Below are the code and all the weights of a small trained network. Each question names an input and a class and asks about switching units off, where a switched-off unit gives its printed mean instead of its output.

import numpy as np


def w(rows, s, z=0):
    codes = np.array(rows[::2]) - 128.0
    scale = np.full(codes.shape[1], s)
    scale[-1] = z or s
    return codes * scale


def norm(h):
    return h / np.sqrt((h * h).mean(-1, keepdims=True) + 1e-5)


def f(y):
    return np.maximum(y, 0)


def log_softmax(a):
    a = a - a.max(-1, keepdims=True)
    return a - np.log(np.exp(a).sum(-1, keepdims=True))


def net(x, mask):
    res = np.array(x, float).reshape(1, 2) / 4 @ E
    u = 0
    for l in range(2):
        y = f(norm(res) @ A[l][:, :-1].T + A[l][:, -1])
        res = res + np.where(mask[u : u + 14], y, B[l][:, -1]) @ B[l][:, :-1]
        u += 14
    return log_softmax(norm(res)[-1] @ U[:, :-1].T + U[:, -1])


A, B = {}, {}
E = w([
[169,52,103,255,121,97,116,96],'x0',
[101,120,83,171,207,232,117,185],'x1',
],0.0095)
A[0] = w([
[103,149,192,122,78,109,183,131,207],'L0N1',
[122,140,89,197,107,68,172,150,22],'L0N2',
[50,163,181,86,35,140,102,123,107],'L0N3',
[76,140,156,220,147,163,105,92,120],'L0N4',
[125,244,132,124,131,175,102,127,20],'L0N5',
[167,80,184,169,181,69,214,208,230],'L0N6',
[184,58,122,175,52,95,152,64,120],'L0N7',
[106,160,27,113,139,135,141,223,238],'L0N8',
[175,127,126,143,215,67,130,114,85],'L0N9',
[218,144,1,113,178,160,119,94,85],'L0N10',
[87,124,200,120,59,186,104,107,105],'L0N11',
[49,232,178,81,19,96,97,147,40],'L0N12',
[157,42,158,133,109,74,138,96,129],'L0N13',
[145,166,184,101,90,149,170,175,2],'L0N14',
],0.0067,0.0037)
B[0] = w([
[47,81,115,123,107,165,54,123,220],'L0N1',
[84,59,83,152,134,208,89,220,159],'L0N2',
[193,163,78,51,132,44,211,108,213],'L0N3',
[182,195,115,33,158,123,173,147,197],'L0N4',
[157,254,122,64,182,83,178,188,171],'L0N5',
[105,199,55,51,169,124,123,116,209],'L0N6',
[189,191,117,58,191,91,140,134,253],'L0N7',
[106,48,159,115,119,94,142,130,253],'L0N8',
[64,137,72,168,144,127,138,90,151],'L0N9',
[70,90,166,138,153,80,144,88,174],'L0N10',
[141,136,130,108,163,102,207,92,155],'L0N11',
[78,90,155,227,174,211,41,180,238],'L0N12',
[91,60,177,171,82,229,111,146,217],'L0N13',
[121,213,104,37,164,140,216,122,156],'L0N14',
],0.006,0.0058)
A[1] = w([
[163,91,115,187,173,169,155,145,142],'L1N1',
[174,175,132,191,112,121,188,132,68],'L1N2',
[108,67,243,141,2,52,166,31,66],'L1N3',
[119,209,181,62,105,27,123,88,165],'L1N4',
[173,165,67,175,125,117,162,94,2],'L1N5',
[18,139,70,105,161,162,50,96,137],'L1N6',
[146,183,105,46,133,59,218,117,118],'L1N7',
[162,206,236,86,81,141,102,153,89],'L1N8',
[155,106,132,233,109,146,125,211,83],'L1N9',
[118,214,85,165,167,190,139,219,98],'L1N10',
[160,88,61,240,163,126,134,149,86],'L1N11',
[134,138,110,129,147,15,224,158,35],'L1N12',
[248,104,116,192,140,39,175,65,109],'L1N13',
[234,110,78,196,119,66,161,108,39],'L1N14',
],0.0079,0.0051)
B[1] = w([
[64,97,175,116,91,156,83,204,210],'L1N1',
[168,74,101,97,112,180,117,145,130],'L1N2',
[56,45,174,242,103,221,18,161,208],'L1N3',
[54,58,202,184,141,196,117,197,255],'L1N4',
[79,155,75,109,186,169,212,194,142],'L1N5',
[221,129,84,156,63,107,108,78,240],'L1N6',
[243,142,36,122,109,120,132,76,221],'L1N7',
[130,197,61,108,223,58,219,118,190],'L1N8',
[145,149,140,105,38,65,88,61,152],'L1N9',
[67,81,207,200,79,91,94,102,237],'L1N10',
[153,187,143,54,140,136,178,120,216],'L1N11',
[139,105,106,234,41,139,15,34,136],'L1N12',
[143,212,90,42,171,95,227,122,198],'L1N13',
[171,205,66,2,168,108,175,157,178],'L1N14',
],0.0082,0.0071)
U = w([
[125,187,27,16,201,136,208,187,249],'0',
[5,23,170,187,94,224,39,208,217],'1',
[225,65,9,193,34,100,48,51,230],'2',
[111,180,202,210,116,52,178,62,2],'3',
[143,168,236,202,148,31,165,68,2],'4',
[129,179,217,197,128,51,156,67,2],'5',
[104,173,192,199,110,46,173,62,2],'6',
[128,183,210,197,154,61,135,60,2],'7',
],0.013,0.0079)

Each question gives the input, the list of numbers given to net, and the class t.
The units are the neurons (one row each of A and B). Each row of codes is followed by its name. A weight is (code - 128) times the scale printed after its matrix; where a second scale follows, it is the last column's (A, B and U).
mask holds one flag per neuron, layer by layer. A switched-off neuron (its flag False) gives its mean, the last column of its row in B, instead of its output. The means were averaged over made-up inputs and are rounded, as every weight is.
A unit's drop is (log p(t) with every unit on - log p(t) with that unit switched off) / (log p(t) with every unit on - log p(t) with every unit switched off).
most important unit: the unit with the biggest drop
k most important neurons: the k neurons with the biggest drops, biggest first
k most important neurons of layer l: the k neurons of layer l with the biggest drops, biggest first
drop when u is switched off: that unit's drop, to one decimal
input [-3,-1], class 2: 2 most important neurons -> (L1N7; L1N6)
input [4,-4], class 0: 3 most important neurons -> (L0N7; L0N8; L1N13)
input [-1,0], class 2: most important unit -> L0N3
input [-3,-4], class 1: 3 most important neurons -> (L1N4; L0N4; L0N7)
input [4,-6], class 1: 2 most important neurons -> (L1N3; L0N13)
input [-2,3], class 2: 2 most important neurons of layer 1 -> (L1N4; L1N3)
input [-4,-5], class 1: 2 most important neurons of layer 1 -> (L1N4; L1N13)
input [8,7], class 0: 3 most important neurons -> (L0N12; L1N11; L0N1)
input [7,-8], class 1: 2 most important neurons -> (L1N3; L0N13)
input [-2,2], class 2: 2 most important neurons of layer 1 -> (L1N7; L1N12)
input [-3,-2], class 2: 2 most important neurons -> (L1N6; L1N7)
input [5,3], class 0: 2 most important neurons of layer 0 -> (L0N12; L0N1)
input [1,2], class 2: drop when L0N12 is switched off -> 0.2
input [2,2], class 2: drop when L0N12 is switched off -> 0.3
input [7,-5], class 0: drop when L0N7 is switched off -> 0.6
input [0,-2], class 2: most important unit -> L0N1
